Here is a tiny trained network, its code and every weight. The questions are about switching its units off for an input and a target symbol, where a switched-off unit gives its printed mean instead of its output.

import numpy as np


def w(rows, s, z=0):
    codes = np.array(rows[::2]) - 128.0
    scale = np.full(codes.shape[1], s)
    scale[-1] = z or s
    return codes * scale


def norm(h):
    return h / np.sqrt((h * h).mean(-1, keepdims=True) + 1e-5)


def softmax(a):
    e = np.exp(a - a.max(-1, keepdims=True))
    return e / e.sum(-1, keepdims=True)


def log_softmax(a):
    a = a - a.max(-1, keepdims=True)
    return a - np.log(np.exp(a).sum(-1, keepdims=True))


def net(x, mask):
    ids = ['ΦΩβζθμπτ'.index(c) for c in x.split()]
    T = len(ids)
    res = E[ids] + P[:T]
    u = 0
    for l in range(2):
        r = norm(res)
        for j in range(3):
            rows = slice(2 * j, 2 * j + 2)
            q, k, v = (r @ M[l][rows].T for M in (Q, K, V))
            z = softmax(np.where(np.tri(T) > 0, q @ k.T / 2**0.5, -1e9)) @ v
            o = O[l][rows]
            res = res + np.where(mask[u + j], z, o[:, -1]) @ o[:, :-1]
        u += 3
    return log_softmax(norm(res)[-1] @ U[:, :-1].T + U[:, -1])


Q, K, V, O = {}, {}, {}, {}
E = w([
[122,62,133,133,145,82,87,40,186,121,91,122],'Φ',
[131,157,118,188,119,212,74,80,136,124,147,239],'Ω',
[54,150,60,82,97,158,153,96,99,152,88,135],'β',
[161,104,113,114,158,137,190,80,169,30,207,92],'ζ',
[177,137,110,89,66,117,126,96,189,68,173,231],'θ',
[177,250,174,130,76,127,120,127,81,124,33,200],'μ',
[204,127,45,128,123,100,78,72,118,124,59,163],'π',
[158,135,92,204,149,157,198,127,190,138,132,153],'τ',
],0.023)
P = w([
[54,202,84,184,86,103,161,6,122,65,177,107],'0',
[129,44,132,103,106,150,213,111,132,92,59,139],'1',
[80,124,96,129,82,200,120,141,210,55,27,80],'2',
[129,105,120,168,98,57,179,85,81,119,172,138],'3',
[144,94,140,64,132,168,172,91,175,120,76,131],'4',
[78,133,113,120,115,176,93,168,187,49,61,91],'5',
[140,133,136,146,115,87,142,91,98,164,181,147],'6',
[144,80,146,78,176,136,142,131,132,90,110,167],'7',
[69,127,111,102,137,167,60,182,178,57,87,115],'8',
[121,142,142,132,153,81,116,118,92,172,198,144],'9',
[133,100,149,54,195,123,114,149,134,126,125,167],'10',
[65,123,117,88,160,150,36,213,170,73,105,122],'11',
[136,131,125,135,161,78,100,116,106,178,201,138],'12',
[151,96,148,53,201,135,105,129,157,146,135,153],'13',
],0.018)
Q[0] = w([
[86,142,158,175,106,103,149,137,92,139,209,118],'L0H0',
[173,105,134,130,170,145,203,86,77,193,161,158],'L0H0',
[201,146,139,115,111,115,119,127,186,48,147,166],'L0H1',
[102,130,90,1,156,197,156,105,185,41,104,154],'L0H1',
[149,97,147,55,193,163,143,102,101,132,114,187],'L0H2',
[177,122,103,146,112,109,173,81,62,183,175,143],'L0H2',
],0.042)
K[0] = w([
[139,151,118,181,115,175,215,198,121,114,177,95],'L0H0',
[113,94,150,178,116,141,196,50,185,86,79,81],'L0H0',
[201,130,134,132,109,96,100,120,182,71,164,181],'L0H1',
[116,73,213,18,141,171,140,129,184,14,53,137],'L0H1',
[160,77,86,104,186,68,4,99,139,153,96,110],'L0H2',
[117,115,113,141,92,131,136,54,78,90,49,110],'L0H2',
],0.037)
V[0] = w([
[105,60,52,127,139,144,123,146,192,190,209,128],'L0H0',
[154,86,51,160,169,74,83,74,141,123,70,117],'L0H0',
[89,205,113,211,113,57,140,43,104,121,161,159],'L0H1',
[170,77,160,88,149,186,122,227,151,137,77,140],'L0H1',
[81,143,142,201,221,121,213,180,207,167,139,157],'L0H2',
[188,176,5,158,170,119,164,120,159,135,79,184],'L0H2',
],0.023)
O[0] = w([
[160,93,95,212,74,103,127,112,92,31,101,140,117],'L0H0',
[213,160,80,119,126,209,105,72,129,104,151,151,216],'L0H0',
[111,187,94,104,111,93,221,150,157,40,194,78,134],'L0H1',
[111,90,196,138,168,204,65,104,73,190,76,179,118],'L0H1',
[158,165,155,216,106,91,47,138,255,130,141,110,44],'L0H2',
[83,109,148,231,148,34,92,146,139,160,113,203,254],'L0H2',
],0.01,0.034)
Q[1] = w([
[144,189,111,120,114,99,184,168,100,162,117,156],'L1H0',
[164,141,141,174,98,65,145,52,45,199,252,110],'L1H0',
[2,106,119,96,78,167,41,184,133,60,42,39],'L1H1',
[117,141,134,93,139,84,131,153,128,210,110,128],'L1H1',
[128,92,61,56,161,84,59,97,137,147,137,134],'L1H2',
[198,116,175,163,167,75,145,76,68,134,141,45],'L1H2',
],0.029)
K[1] = w([
[115,147,137,148,100,116,163,161,120,139,103,96],'L1H0',
[91,185,94,185,110,95,227,32,148,131,166,122],'L1H0',
[155,105,113,124,214,130,2,231,62,100,55,135],'L1H1',
[162,154,132,157,152,119,170,130,99,176,55,117],'L1H1',
[146,140,106,76,89,156,113,110,103,100,124,149],'L1H2',
[157,193,118,109,104,180,107,149,145,149,186,49],'L1H2',
],0.033)
V[1] = w([
[155,89,136,120,150,180,79,129,99,191,127,152],'L1H0',
[175,117,162,129,120,155,114,253,142,128,68,117],'L1H0',
[163,50,172,130,153,84,209,158,61,142,103,153],'L1H1',
[193,172,183,163,135,72,192,95,83,142,95,104],'L1H1',
[134,139,187,200,109,230,154,144,126,131,119,128],'L1H2',
[70,188,110,125,122,67,175,57,149,49,135,135],'L1H2',
],0.026)
O[1] = w([
[130,163,105,105,58,111,146,149,192,81,157,15,17],'L1H0',
[89,92,177,107,120,148,175,94,136,182,126,12,5],'L1H0',
[108,135,107,133,76,186,73,191,93,103,156,145,94],'L1H1',
[104,215,155,102,125,133,114,107,176,91,145,103,151],'L1H1',
[140,104,138,123,139,154,71,176,131,161,128,93,104],'L1H2',
[141,179,81,128,104,62,159,174,128,76,159,112,145],'L1H2',
],0.011,0.023)
U = w([
[92,228,78,188,129,74,193,101,14,71,200,81,253],'Φ',
[207,149,137,146,197,126,108,144,18,178,174,238,138],'Ω',
[115,77,144,41,79,61,124,71,142,82,112,180,6],'β',
[182,91,113,226,176,189,248,137,96,162,129,55,170],'ζ',
[72,104,59,162,74,200,108,184,32,62,129,129,107],'θ',
[131,227,192,44,186,160,144,247,75,132,110,107,191],'μ',
[210,218,87,95,141,232,101,90,106,62,100,120,98],'π',
[115,222,164,255,120,161,88,170,191,112,143,160,96],'τ',
],0.005,0.0043)

Each question gives the input, a string of symbols that net reads in full, and the target symbol t.
The units are the heads (2 rows each of Q, K, V and O). Each row of codes is followed by its name. A weight is (code - 128) times the scale printed after its matrix; where a second scale follows, it is the last column's (O and U).
mask holds one flag per head, layer by layer. A switched-off head (its flag False) gives its mean, the last column of its rows in O, instead of its output. The means were averaged over made-up inputs and are rounded, as every weight is.
A unit's drop is (log p(t) with every unit on - log p(t) with that unit switched off) / (log p(t) with every unit on - log p(t) with every unit switched off).
The circuit of an input: a set's keep is (log p(t) with only the set's units on - log p(t) with every unit switched off) / (log p(t) with every unit on - log p(t) with every unit switched off). Starting from all 6 units, units are removed one at a time, each time the one whose removal leaves the highest keep (on an exact tie, the one counted first), for as long as the keep stays at least 0.8.
circuit, biggest first: the units of the circuit, biggest drop first
unit that matters most: the unit with the biggest drop
which heads matter: for each layer, one digit per head in row order, 1 if its drop is at least 0.15 and else 0, layers parted by /
input θ ζ Ω Ω Ω τ θ ζ θ β β μ Φ θ, target π: unit that matters most : L0H2
input ζ ζ ζ τ θ π β, target Φ: which heads matter : 110 / 000
input μ θ ζ, target μ: which heads matter : 100 / 100
input π Ω θ τ π μ Φ, target Φ: which heads matter : 010 / 001
input β π Ω θ ζ Φ μ β, target π: which heads matter : 011 / 100
input θ Ω θ μ θ θ π, target Φ: which heads matter : 010 / 001
input θ τ θ Ω θ θ ζ θ π ζ θ ζ μ, target Φ: which heads matter : 010 / 000
input π Φ ζ, target π: circuit, biggest first : [L0H1, L1H0, L0H0]
input β θ Ω μ ζ τ ζ θ θ π θ Ω, target π: which heads matter : 010 / 100
input θ θ θ Ω θ θ θ ζ β ζ ζ ζ, target ζ: circuit, biggest first : [L0H2, L1H1, L1H0]
input ζ μ θ θ ζ ζ θ ζ θ θ θ, target β: circuit, biggest first : [L1H0, L0H1, L0H0, L0H2]
input θ π ζ θ θ θ μ β ζ, target μ: which heads matter : 100 / 000
input π θ μ π θ θ, target π: circuit, biggest first : [L1H0, L0H1, L0H0]
input θ ζ β θ ζ ζ θ θ ζ θ Ω, target τ: circuit, biggest first : [L0H2, L1H0, L0H1]
input ζ θ τ θ τ θ θ Ω ζ θ τ β, target τ: which heads matter : 001 / 000
input β ζ ζ θ τ Ω Φ τ Φ, target τ: circuit, biggest first : [L0H2]
input τ θ θ θ ζ θ θ β θ ζ ζ ζ θ Φ, target π: circuit, biggest first : [L1H0, L0H2]
input μ β ζ θ θ θ Ω Φ Ω θ θ ζ Ω μ, target π: circuit, biggest first : [L0H2, L1H0]
input θ θ β μ μ, target μ: circuit, biggest first : [L0H0, L1H0]
input θ ζ π Ω, target Φ: circuit, biggest first : [L0H1]
input τ θ π Φ ζ Ω, target ζ: circuit, biggest first : [L0H2, L0H0, L1H0, L1H1]
input ζ θ θ θ θ Ω, target θ: circuit, biggest first : [L0H0, L1H0, L0H1, L1H1]
input ζ θ θ Ω θ π θ π θ β θ Φ, target θ: which heads matter : 110 / 110
input π ζ Ω θ, target Φ: which heads matter : 110 / 000
input θ ζ Ω μ ζ, target Φ: circuit, biggest first : [L1H2, L0H0]
input β τ θ τ Ω θ μ θ π β θ π, target π: circuit, biggest first : [L1H0, L0H1, L0H0]
input ζ β ζ θ μ β ζ, target Φ: which heads matter : 010 / 001
